In the rows, 128 means zero.
Each row has a class, written as a number after it.
[131 148 116 152 140 137 129 128 129 138 137 136 150 136 130 124 127 132
 139 132 115 120 108 126 123 131 127 132 107 132 114 178 104 142 124 125
 132 128 130 116 131 125 127 139 130 115 119 128 139 134  99 143 143 101
 120 118 150 137 117 120 130 152 121 125 154 125 117 121 133 126 140 133
 142 131 134 112 135 112 164 117 133 121 106 129 138 145 127 126 132 104] : 2
[133 118 123 140 128 124 126 124 133 135 146 116 134 146 131 119 129 119
 117 131 154 135 115 118 127 124 128 140 134 139 141 154 135 119 142 123
 136 135 132 120 118 135 115 118 141 126 120 137 138 131 136 136 142 133
 129 139 139 132 111 122 122 129 134 117 120 117 131 128 130 122 131 136
 147 134 135 138 133 137 154 123 129 112 128 109 132 129 131 139 111 121] : 2
[105 140 143 150 130 116 126 128 138 132 145 147 135 126 130 136 120 141
 126 103 136 112 131 138  88 145 151 135 115 145  83 186 123 128 115 125
 117 115 111 130 136 111 137 119 131 132 128 142 116 123  87 132 131  99
 112 104 140 124 117 123 137 137 132 122 140 140 108 139 102 122 157 130
 143 136 131 106 134 117 162 120 135 113 110 142 118 187 129 117 145 106] : 1
[131 137 134 144 142 114 130 115 138 138 132 131 135 128 132 112 122 134
 114 108 153 124 147 133 116 135 138 147 136 138 113 125 134 125 144 118
 115 119 124 126 121 113 135 116 130 132 134 154 123 124 121 117 125 151
 127 129 136 129  96 128 116 122 119 125 125 106 122 129 121 127 140 135
 156 134 122 136 116 106 167 133 133 110 126 125 130 149 133 132 127 118] : 1
[105 126 143 158 129 123 124 123 141 136 145 138 133 140 126 116 126 129
 119 110 151 122 123 133  97 138 147 138 126 144 100 189 136 123 124 121
 109 116 119 130 130 114 131 117 127 135 125 152 116 122 110 128 135 110
 116 104 131 125 106 123 126 126 129 104 130 126 117 136 113 120 146 133
 128 134 120 120 129 127 166 118 134 113 120 131 119 170 130 125 126 115] : 1
[100 118 154 149 121 108 127 131 143 135 162 141 124 132 130 137 120 132
 105 102 145 117 126 128  81 140 153 146 129 154  95 194 142 112 129 126
 120 120 110 130 125 116 128 100 145 148 130 154 112 120 106 132 136 110
 111 120 138 127 109 124 134 121 150 113 118 137 123 147  94 118 156 137
 158 143 140 124 135 133 162 119 136 104 119 126 105 181 136 133 127 112] : 1
[115 136 142 135 129 124 125 123 134 128 126 148 129 124 118 115 127 138
 125 110 150 125 138 137 108 140 143 128 130 129 105 129 136 131 121 120
 107 119 120 133 135 114 133 127 119 131 138 141 113 121 114 118 118 131
 119 111 121 118 121 126 125 121 115 121 129 128 116 132 115 127 137 127
 115 133 116 126 125 121 138 128 131 124 126 144 120 147 133 118 135 124] : 0
[147 124 135 165 121 118 126 107 144 129 140 131 116 143 126  67 147 165
 151  83 148 121 169 144 105 156 161 130 144 119 131  49 164  97 126  95
  86 111 145 135 125 136 120 119 118 102 129 151 135 125 127  98 123 184
 129 137 130  99 114  86 107 109  77 120 106 111 124 122 104 126 119 144
 127 134 132 153 121 147 133 129 121 106 132 142 114 135 128 121 117 136] : 0
[135 142 122 149 138 118 131 123 133 135 142 138 139 132 140 128 128 146
 132 107 127 116 122 133 109 136 139 141 117 141 111 141 121 126 135 121
 128 121 122 120 127 123 127 121 139 120 129 132 133 136 100 132 139 129
 125 134 156 129 111 115 129 145 122 133 133 125 122 130 114 131 143 135
 172 133 139 121 131 113 163 124 131 111 111 129 130 153 126 136 142 109] : 2
[114 145 139 163 130 122 125 129 138 132 140 150 138 130 127 121 125 146
 147  99 138 110 133 139  93 148 153 131 113 136  85 171 123 127 111 118
 110 114 116 130 139 117 135 126 124 122 127 142 119 127  87 127 134 107
 110 103 143 122 118 112 134 138 116 120 144 133 107 128 109 122 149 129
 133 131 127 109 130 117 159 118 124 116 111 146 120 169 129 116 146 105] : 1
[118 138 139 129 128 118 131 127 130 123 117 143 121 112 123 121 126 143
 138 113 141 118 150 140 109 141 143 123 124 124 103 103 134 131 114 124
 112 119 120 140 134 116 138 131 117 133 138 131 116 121 112 116 116 131
 122 113 121 115 138 126 132 122 114 133 128 133 115 129 114 133 135 126
 115 123 121 119 123 123 117 132 129 135 128 151 115 143 129 112 146 133] : 0
[142 140 118 163 139 125 128 120 136 140 151 131 143 142 139 115 131 143
 130 110 120 119 117 136 113 137 138 145 118 140 120 150 124 121 138 117
 126 120 133 111 121 134 116 121 136 110 119 144 141 135 104 134 144 133
 123 137 161 129  98 106 120 144 115 125 133 112 126 125 120 126 142 141
 173 146 140 126 135 119 181 117 127 104 112 122 134 153 126 138 129 104] : 2
[133 141 129 142 141 122 129 118 133 135 129 132 135 126 133 117 127 141
 125 106 141 121 140 137 119 134 136 139 132 131 113 117 129 128 135 122
 116 119 126 125 129 119 133 125 127 126 132 142 127 123 115 119 124 146
 126 131 137 125 108 123 120 126 112 130 129 109 120 127 121 134 137 131
 150 131 118 126 123 108 157 131 132 117 128 131 132 143 131 126 133 119] : 0
[ 95 134 152 168 127 127 119 119 144 136 134 151 138 136 117 101 128 140
 132 100 164 121 153 137  86 158 159 132 127 134  79 185 136 126 105 107
  81 106 117 137 141 103 142 122 109 129 128 159 102 117  98 121 123 105
 109  85 120 114 106 116 125 120 109 101 137 132 104 134 107 119 150 131
  99 132 109 112 123 121 166 114 137 114 119 147 107 184 130 107 135 114] : 0
[136 147 127 146 126 123 130 120 131 126 124 144 129 121 128 114 132 155
 148 102 135 115 145 153 112 145 145 126 120 123 115  89 130 124 117 112
 110 118 126 133 136 121 138 129 119 110 130 132 126 130  96 116 120 141
 122 121 137 115 131 114 129 133  97 141 133 128 115 122 114 136 135 130
 129 129 128 120 124 124 132 131 127 127 127 149 123 141 126 115 146 122] : 0
[135 139 126 128 134 133 130 120 129 126 116 129 129 118 127 119 129 144
 140 116 139 124 148 140 127 133 135 125 128 118 117  83 127 135 122 120
 115 122 128 136 134 122 137 134 113 124 133 132 125 125 120 114 116 147
 127 125 125 119 129 125 121 125 108 133 132 122 117 120 128 136 126 127
 118 123 121 127 122 112 122 133 128 134 133 142 129 125 130 114 139 132] : 0
[109 136 136 119 139 121 128 138 126 132 127 136 139 117 127 157 112 113
 112 135 133 126 119 129 124 121 123 134 123 142 101 197 111 142 130 145
 137 128 108 127 130 110 144 129 131 157 131 134 113 121 114 141 126  98
 121 109 124 140 120 154 139 134 154 128 142 135 119 136 128 120 144 117
 135 127 117 112 127 104 148 126 137 131 118 130 128 151 133 127 136 117] : 1
[136 128 127 143 139 122 128 120 135 139 142 127 132 139 135 118 129 132
 117 115 136 130 129 129 120 128 135 143 136 139 128 130 133 119 146 120
 125 124 127 121 120 126 122 117 134 125 130 151 133 130 126 124 135 144
 129 136 143 127 105 122 118 130 124 126 123 111 131 129 124 129 137 134
 158 134 133 135 129 109 158 125 128 112 126 117 132 140 131 141 118 119] : 2
[123 129 129 163 136 134 123 115 139 135 138 129 139 144 126  94 133 134
 126 115 153 129 141 129 100 145 142 134 136 134 114 151 138 122 129 109
 101 114 131 127 127 119 128 124 121 122 128 154 124 123 123 123 131 132
 121 113 126 120  95 118 113 121 108 107 126 113 120 125 124 124 137 135
 122 129 117 128 121 121 168 124 133 108 126 130 125 153 130 123 118 119] : 1
[117 135 127 158 140 137 121 120 137 141 137 129 148 150 125 110 128 121
 118 128 143 133 124 123 117 135 133 142 126 138 112 193 123 134 130 117
 115 117 127 118 124 119 128 131 121 126 120 151 125 124 119 135 140 110
 122 110 133 130  96 126 119 134 121 110 140 112 118 127 133 119 143 132
 123 133 120 121 127 112 183 116 135 113 111 120 133 152 128 128 124 113] : 1
